Each row has a class, written after it.
[ -3   0  -8  -7  20  -3   6  10 -21  20   0  10  13   2  10  -5   9  -9
  -5  17 -13  -2   5  -4  -8  18  10  -1  -2 -11 -11 -19  -1  16  -4   9
  -2   1   5] | J515
[-11 -10 -16 -14  18  -1  -1   1 -17  25   1  13  19  17   3   2  11 -13
   0  -2  -7   1   6   8  -7  37   9 -10   5  -1  -1 -12  -7   8  14   7
   0  11   4] | J515
[ 12   0   1   0  21  14  23   5  -8  17  -8  -3   5   8  -5   8  11 -24
  11  -8  18   6  -8   1   9  13  34   3   6   0  20  -9  20   4 -15 -11
  -8   0  -8] | J635
[ 21  -8  -9 -20 -11  19  -2  18   5 -10  -4 -15  -2  16 -17  18  25  -8
   6  -2 -21   4 -38  48   7 -12  14  10  16 -10  34   8 -15  -9  59   7
   7   6 -20] | J727
[  3  28  19  11   1  -8  -2   0 -11   7  21 -10  -5 -10  -1  16 -11 -17
   8  29  -6   6  24 -35  24  25  13  26 -27  10 -28  14  18  19 -19 -19
   7  -1  -7] | J807
[ 21   1  11  20 -20  -4  29 -25 -28 -52  11 -19 -47  -9 -19 -13  -3 -15
  18   1  17 -16 -14   5   8 -41 -30   5  18 -33   6   3 -17 -35  16  17
   4  32 -15] | J727
[ 12 -48 -45 -27   6 -32  11   7 -23 -26  -6 -19  43  -9 -29   8 -30   4
   9  -9  30   3   4 -10 -40 -44 -41  -2  18 -10  47   2 -29  52 -17  11
 -23 -21 -18] | J635
[-22 -21  11  -7 -28  38 -65   2 -18   5  11  13  38 -38  -2  26  39  50
 -16 -23  17  11  30 -15 -20  15   8 -16  37  -6  67  -6  73  80 -66 -46
  16 -52  -3] | J357
[ -2  -2  24 -13  18 -16 -24 -51   9 -30  69 -33 -63 -32   0  -8 -27  20
   3 -20  18  11  30 -48  15 -63 -10  43  -7   4 -19  35 -21  -1   2 -25
  11  40 -16] | J427
[-11   2 -20   3  54   4  55  -4   9  20  39  21  71   9  -1  -7  37  -7
 -34  28   3   7  44 -14   1  65  37   7 -54 -14 -37   8 -42  45  10   9
 -25   7 -15] | J635
[ 22  55 -16  53  40  14  43   2 -34   6  10 -36 -47  14  51 -73  61 -30
  51  15 -21  21  15 -37 -42  -1 -19 -14 -59 -21 -58  -9 -22 -70  12   3
  31  25  59] | J310
[ -8  29  30 -32 -13 -11  11 -26  36 -30  12  13   0 -26  -9  12 -12  -8
 -23  18 -15   0  -4   9   9   8 -15  19  18  19  -9  -3  16 -19  29  -8
   4  33  -6] | J534
[ 17  21  -8 -22 -16  -8   4   6   2  -6  -2   7  -1  16   1 -10 -12 -34
  -7  24  13  16 -37   6  -2  -6   2   4  21   7  31   6 -20 -32  32  -1
  -6   9  -9] | J310
[  5 -25 -19  -4  11  28 -61 -11  -7 -46  19 -22 -13 -54 -38 -12 -36  45
 -24 -27  11  28 -45  61 101 -72  21  34  19  -8  65  17 -29 -20   9   0
 -14  32  -6] | J440
[ -4  14  11 -26  21   3  15  16 -47  41  10  -7  42  24   2 -12  16 -52
  20   4  -6   2   6   5 -43  51  19  -5  -6   5   2 -28  -3   7  17 -13
  18  -5 -10] | J440
[ 21  42 -30  46  -9 -11  84  24   0  37  16 -23  30   2  32 -50  30 -26
   2  38 -36 -23 -15 -15 -28   1  15  33 -64  -2   3  -5 -31 -19  55   2
   5 -14   6] | J357
[-11  -3  12   3  24  22 -19 -40  44  -2  50  27 -19  21  -1  -9  20  11
 -12   7  11 -10  16  23  36  31 -21  -4  37 -15 -19   2 -31 -13 -21  12
 -13 -11  25] | J727
[ 27  -3 -33 -40 -36 -15 -48  11  15  38 -31  19   1  24 -11  13 -29  -5
 -13 -23 -14  -7 -53 -16  50 -46  -2  -4  48  25   3  34  64 -19 -25 -20
 -13 -18   2] | J427
[-12  -6  -2  -8  16   9  11 -14 -12   9  30  -3   9   4 -10  -3   4 -24
   8  -3  23   6  -3  -4   1  24 -10   5  15  -2  26   4 -16  13 -20  -9
 -26   8  -3] | J635
[ 40  14  18  -3  28  -2  19 -22 -18   3 -25 -27  -3 -17 -40 -55  12  -9
  13  -8  18  31  30 -57 -15 -20  16  -4 -23   5 -16 -30  11  -3  -2  -7
 -12  67 -21] | J310
[ -2 -46  46 -19 -21  46   2  -5 -31  -9 -42  17  21   5 -29 -26 -32 -53
  32  24  63  17 -12  13  51 -25  -8 -38  27 -44 -10 -25 -11  30 -58   3
 -38  17 -34] | J865
[-18 -26 -18 -42  41  -2  34  -5  -6  -6  23 -18   4  12  10  59 -19 -23
  -6  -3  33   6  -4   1 -29  11  29  15  25   1  18  16  25  39  17 -12
  19  22   8] | J427
[  5  12   5   1   0   8  10  13   1   7  10 -21   7   7   5   5   3 -16
  13  11 -16  -5   5   3 -10   9  -3  19  -2   3   4 -17 -34 -14   2  -2
 -12  -4  15] | J357
[  7  12  28  16 -22  11 -15 -10 -10 -19   9 -12 -15 -16   0 -16   1  -5
  18  -5  -4   6  -7   7  -1 -15  -7  10   6   6  27  -9  -8  -7  -7  -7
  -6   2   6] | J357
[ -7  -6   3  -7  12   2  -5  -1 -16  21  -2  12   7   4   4  -6  16  -5
   5   1 -15   3  16   4   5  29   8 -11   5  -9 -18 -11 -13   7  14  10
  -1  12  -4] | J515
[  6   2  23  -8  29  -5  15 -25  21  -9   8   3  25 -15 -16  12 -25   8
 -17 -42  13   8  48  -8  17  57  -8  -1 -14  13  17  -7  11  -3   9  16
  10  -7  -6] | J807
[ 40  20  14 -20 -26   8  -2  20  17 -44 -11   7 -33  -7  30  24  -9 -33
  14   7  12  13 -43  45  12 -36  37  17  18 -28  45 -31 -56   5   6 -37
  25 -20 -37] | J807
[ 15 -14 -29 -26 -32 -58  12 -23  48 -61 -34  -7  57  -4   5  21 -62 -11
  14  70 -12  19  11 -38  -6 -16 -72   7 -11   7 -40  48 -60 -28  84  44
  25  -9  22] | J515
[  1 -10   9   8  10   2  -6  12 -18   7  -5  13  -3   5  11 -12  -7 -11
  -2  -4 -12   2  -2  -4  -1  -5   4  -1  -8   3 -13  -1 -23   6  -5  -1
   4  -7  -5] | J230
[ -2  21  21   4  47 -38 -31   1   5 -16  42 -16  -8 -18  14   7 -44  -1
  -7   2  34  -3  58 -55 -11  18 -32  30  -3  13 -26 -22 -71  11 -52  11
 -17  11  13] | J534
[-20 -75  16  22 -37  26 -32 -32  10 -32  -4 -19  17 -25   9 -39   2  59
  34 -42  26   6  44   9  -1 -33  -1 -23   3 -28  28  23 -46  -1  33  15
  19 -13  -2] | J357
[  17  -24  -12    3    3  -26  -38    0   -9  -37  -50    5   33   11
   -2   21   13   14   12  -43   16   -3   22   16  -51    4  -44  -59
  -12    6   23   -9 -114   16   26   17   -1   18  -12] | J865
[  0  -1   7   0  19   2   4  26 -20  18 -17  15  11   5  -1  -2  -1 -10
   0  -2 -15   8  11  -1 -13   9   3  -4  -7   6 -16 -15 -12   3  -4   0
   0  -6  -9] | J230
[ -2  -6  -3  -6   4  18  12   7 -12   6  -8   3   3  13   4  -9  14  -5
  -6   7  -8   9   4   2   1  21  13  -3  10  -8   3   2  10   1  10   7
  -4  -1   2] | J310
[ -9  -5  -7  -9  24  -1   6  -2 -21  29   9   9  14  13   2  -2  11 -16
   3  11  -7  -1  13  -2 -12  31  13  -1   3  -1  -8 -18  11  18  -2   6
   0   0   5] | J515
[ 16 -18 -23  23  83  13 -71 -20 -40  21  50   5 -16  -9   1  -7  -4 -15
  10 -19  39  24 -28 -15  15  -3  -2 -15   4  15  28  13 -47  47 -43 -54
  61   7  10] | J230
[ 11  19 -12 -33 -55  13   4 -24  40 -46  24  -4  37  -6  22 -22  36 -43
  10  51  39  57 -19  25  20  -9  53 -17  73 -41  24   7 -70  -9  31   3
 -41   6  -8] | J310
[  8 -27  34   3  56   0  -1 -22 -70 -74  36 -20 -78  -9  -8  -1   0 -14
  27  -6  33  13  50 -19 -37 -26 -34  15 -55 -16 -12  36 -27   1  47  42
  57   2 -17] | J865
[ 23 -20 -20  12  18  -3  14 -11 -32 -38  16 -12  15 -26 -14  11 -32 -16
  15  14  30  11 -16  -6  16 -43 -13  12  -5 -24  25   9 -25  33 -29 -25
  25  -8 -26] | J635
[ -2 -13  14  -4   8  14   1   5  -6  14  -8  15   2  18  -8  -7  21   2
   5  -2   2  -3   3  12 -10  19  -2  -9  13 -14  -2 -10   8  16   4   4
   7   1  -9] | J727
[ -1  44  54   6  13  18   4 -33  -2   9  45  -5  12 -55 -14 -60  32 -24
  20  56  22  48  26 -15  23  11  73  32  17 -12 -15 -14 -17 -13   1  -8
  -8  28 -15] | J357
[-12  -2 -15 -22  20 -12 -41 -19  15   2  31  20  40  21   9  -5  -1  -4
 -12 -31   3  10   9   8 -19  35  10   1   1  28  16  -8  -1   3  -4   1
  10 -10  20] | J534
[-48 -39   5 -56  -7  40  -5  19 -19   7  -8 -29  44  18   2  -2  12 -39
  32  49   3  49  11 -17  -3  39  25  11  26 -12 -39  30  40  12   6  32
 -30  11  62] | J357
[  8  14 -30 -29 -50 -20  30  21   8 -15 -17 -47  34 -18  -1   9 -15 -25
  38  50  -5  19 -29   5 -31 -44  -9  20  11  -7  33   6  -6 -19  39  -7
  -6  -5   4] | J807
[  9   4  -8  -6 -41  33  21  -1  -7 -35  24  -2 -22  14  39 -10  28 -41
  16  -9   0 -10 -22  42  27 -13   1 -23  38 -60 -11  -5 -70 -61  15   1
   1  -5  14] | J357
[ 16 -15 -30 -18   4   8   0  30 -29 -17  -6 -34  -2 -18   2  36  -3 -19
  19  -8  21  16 -33 -30 -18 -14 -72 -11   0  -8  50  34 -10  56   5 -31
  19   3  -6] | J635
[ 21 -27 -17   2   6  -6  -4  14 -19 -36   1 -19  36 -17  12 -20  21  -3
  -4  28  38   9 -18 -24 -38 -24  12  -1  -8 -46  25   0 -85  91   1   4
  -7  23 -18] | J727
[ -5  -6   8 -20  14  -6 -27 -22 -24 -16  10 -17  -5  -7  -3  16   7 -15
   1 -24  25   3  16  -6  -8  -5  -3 -11  28  -1  17  -5 -25 -18 -18   3
  -3  16   8] | J865
[-11   4   7  -6  -2  13  12   6 -29   8  -2  11  -3   5  -6 -19  25  -5
   6  10   4   2  18   7 -10  14   5  -3  -4  -9  -9 -10  24  10   8  -4
   0   1  -6] | J440
[ 10  13  15   1  22  11  12  25 -19  35  -4   3  25  -5   1 -15  -8 -24
  15   0   5  13  13 -14   1  27 -24 -24 -11   4 -18 -13  -2   8  -4  -9
  17  -4   0] | J357
[ 31 -22 -43 -51 -28  -9 -47   0  -4  19   3   2  19  36  -1  -9  12 -26
  -8 -33  -2   0 -41  -6  10 -14   9 -11  33  22  40  22  41  36  11 -14
   9 -46   1] | J440
[ -8  22 -48  44  32  10 -27  -3 -11 -23  71  37 -10  11   7  31  41  43
  -1  23  15  17  24  25 -27 -12 -22  -5 -44  -1   6  26   0  62 -27 -35
  13 -30   3] | J427
[  0 -25 -15 -21 -27  10  35   0  -2  -2   5 -23  29   2  -1 -10  31  -7
   4  -4  12   1  15 -23 -49  11   5   8  -9  -8  42  14   7  26  59   6
   7  -9  -6] | J357
[ -5  13  20 -28  -4   2  -2  -7  12  18  -9   0  13 -13  -6 -11  13  -3
   7  -6  -9  13  29 -21  -1  41  -3   4  12   1  -4  -5  15  -8  -2   0
  -6  -1   5] | J807
[-30  22  16  24  32  43  32  41 -24  29  31   0 -27  24  20  13  19  -7
   9  -1  -6   3  10  45 -36  -1  27  18 -44   8  19 -43  30 -28 -11 -22
   0 -17   1] | J230
[  5   1   9 -23  -5  13   9  10   3   0  13 -13   8  11   8  12  -7 -22
 -13  20   1   6   7 -12  12  16  10   9  20 -11   2   0 -16   8   0   1
 -17  -6  -9] | J310
[-16  -8   7 -11  13   9   1   6  -2  19  -2   8   8  12  13  10   4   7
   0  -6   0 -12   0   5 -28  12   6   0   2  -1   6   7   6  10   1   0
  -7   3   5] | J427
[ -7   7   4   6  23   1   4  17 -22  17   2  21  14   1   1  -7   9 -14
   3  16  -9  14  13   2 -21  18   1  -2  -5   3 -12  -7 -23   2   4  -1
   7 -13  -7] | J230
[ -5  15 -42  56  14  17  37  59 -55  32 -18 -24  20 -11  21 -30 -14   3
  30  22 -29 -21 -25  14  -5 -19 -27  23 -79 -43   5 -22 -77 -57  -4 -25
  26  16   8] | J807
[ -8   4  21  -9 -18  24   4   7  -8   2   7 -26  18 -11  -7   5  -5 -12
  10  16  -5  -2   1  -2   0   0  -2  16   8  -6  12 -11   0 -21  -7  -8
 -12   6  11] | J357
[ 10   1 -53  27  19 -13  12 -36  26  14  -9  27   3 -17 -15 -79 -11  39
 -50 -49 -21 -18 -58   7  45 -22 -31   4 -37  38  36  33  64 -57  47  24
  17  31  41] | J534
[  2 -18   6   4  15  13  -4   5  -9   1  -6  14   0  12  -7  -3  16   6
   1   0   1  -6 -10  23  -5  12  -6 -12  12 -16   4  -4 -13  24   6   9
   9   5  -4] | J727
[ -1 -23  12  -7   9  12   8   4 -10   7  -9  -1  13  12  -5  -5   5  -8
   5   1   5  -6 -13   8 -12  11  -5  -7  11 -13   8 -10   0  30   0   1
   7  11  -4] | J727
[-14 -17  34 -15 -13  22  -5  -9  55  48 -42  40  51  10 -35 -22   4  28
  38 -47  19  73 104  14  54  67  37 -11  -1  28 -10 -12  27 -12  79  -9
  30 -24 -67] | J440
[ -7  11   8  -5 -12  -4 -14  -2  -5   1  12  -1 -10 -11  -2  -9   8  -1
  18  11  -6   9   8  12   4   1   9   9  14  -4   1  -6 -13  11 -15 -10
 -18   3  -3] | J807
[ 12  -7 -24  32   9 -17  32 -34 -21  10  37  -8  33  13 -10 -41   3 -37
  19  13   4 -19 -34  24 -57 -13  10  17   1  11  70 -25 -51  12  10  -5
  -4 -20  -9] | J230
[ -4 -41 -50  18  93  19   1  -6 -62  -6  43 -22  56  39   8  21 -20 -49
   1  16  -1  35  -3 -15  12  72  24  22 -51  -6 -11  17 -63  86 -14 -16
  42  25  27] | J310
[  1  -9  -5 -26  -3  -5   5 -14 -19   3  -6  -4  -5  19 -13   6   2 -22
  22   6   5   0  15 -16 -24   5 -11  -1  15   0  -1 -15  33 -13   4   9
   1   2   7] | J515
[-21 -24  -9 -32 -18   0   0   3  18  -9  20 -18  27   8  12  20   7 -14
  11  -2  34  30  39   5   4  -4  -3  -9  15 -10  11  13 -52  19  29   8
 -22 -13 -18] | J865
[ -9  14   0 -17   0   5   1   7  -4   5  23  -3  -6   8   3   8   8 -28
   5 -14   7   0   0  16   5  27   6   4  25   3   7 -12  -4 -11   8   0
 -13  18  -1] | J534
[ -2  -1  90 -17 -43  48  82 -35  23  45  -6 -30   4 -22 -25  -7  38 -40
  34  17  22   2  63 -65  -8  42  56  21   9  -5   4  -5  84 -14  66 -24
  24   1 -71] | J230
[  8  -7  42  -6  15  38  89 -29   5   6 -15  -6  46 -11 -14 -84  24 -59
  43  43  41  36  37 -23 -26  11  45   6   4 -46 -16 -53  -6 -16   0  30
 -25   1 -12] | J230
[  3 -15  40 -23  26   8 -49 -12 -15  26  41 -12  22   3  27   6 -25 -19
   9  -4  24 -37 -26   5 -24 -23  13 -30  18 -15   0  -5 -70   5 -36 -34
  15   6 -12] | J427
[-34 -35  -1 -34  -7  -2 -22 -14   4  22   7  10  28  26   2 -15  -4 -12
   2 -18  40 -18 -17   6 -43  22  -3 -27  25  18  29  -1   2  13  11  -2
 -12  30  13] | J534
[ -2  19  24  -9 -19   8 -14  -9 -14  -3   4  -4 -17   4   9 -12  22 -24
  16 -21  -3  14  10   0   0 -14 -17 -11   0   5   5  -8   9 -23 -11  -7
  -6  -6  -3] | J865
[ -5 -27  15  -3  -8  36   3 -17  26 -12 -38  16  -8  15 -25 -10   4  16
  30 -10  17  30  51 -21  52  35 -33  -4  -1 -28 -43  36   7 -81  62  30
  44  11   0] | J727
[ -2   8  -3 -44  -4  11  30  25  20   4 -32  11  34  13  30  11  14 -30
 -26 -44  -9   3 -16  17 -11  49  22 -11  15  -1  19 -29  19 -10  29   6
   4  14   8] | J534
[  1   9  -6  13  -2   0  24 -10 -28 -17   7 -15 -22 -16  18   9  23 -20
   3 -15  33  -2   4  -6  -4 -13  13   0  -6 -22  29   1 -42 -32  30 -18
  32  28 -22] | J865
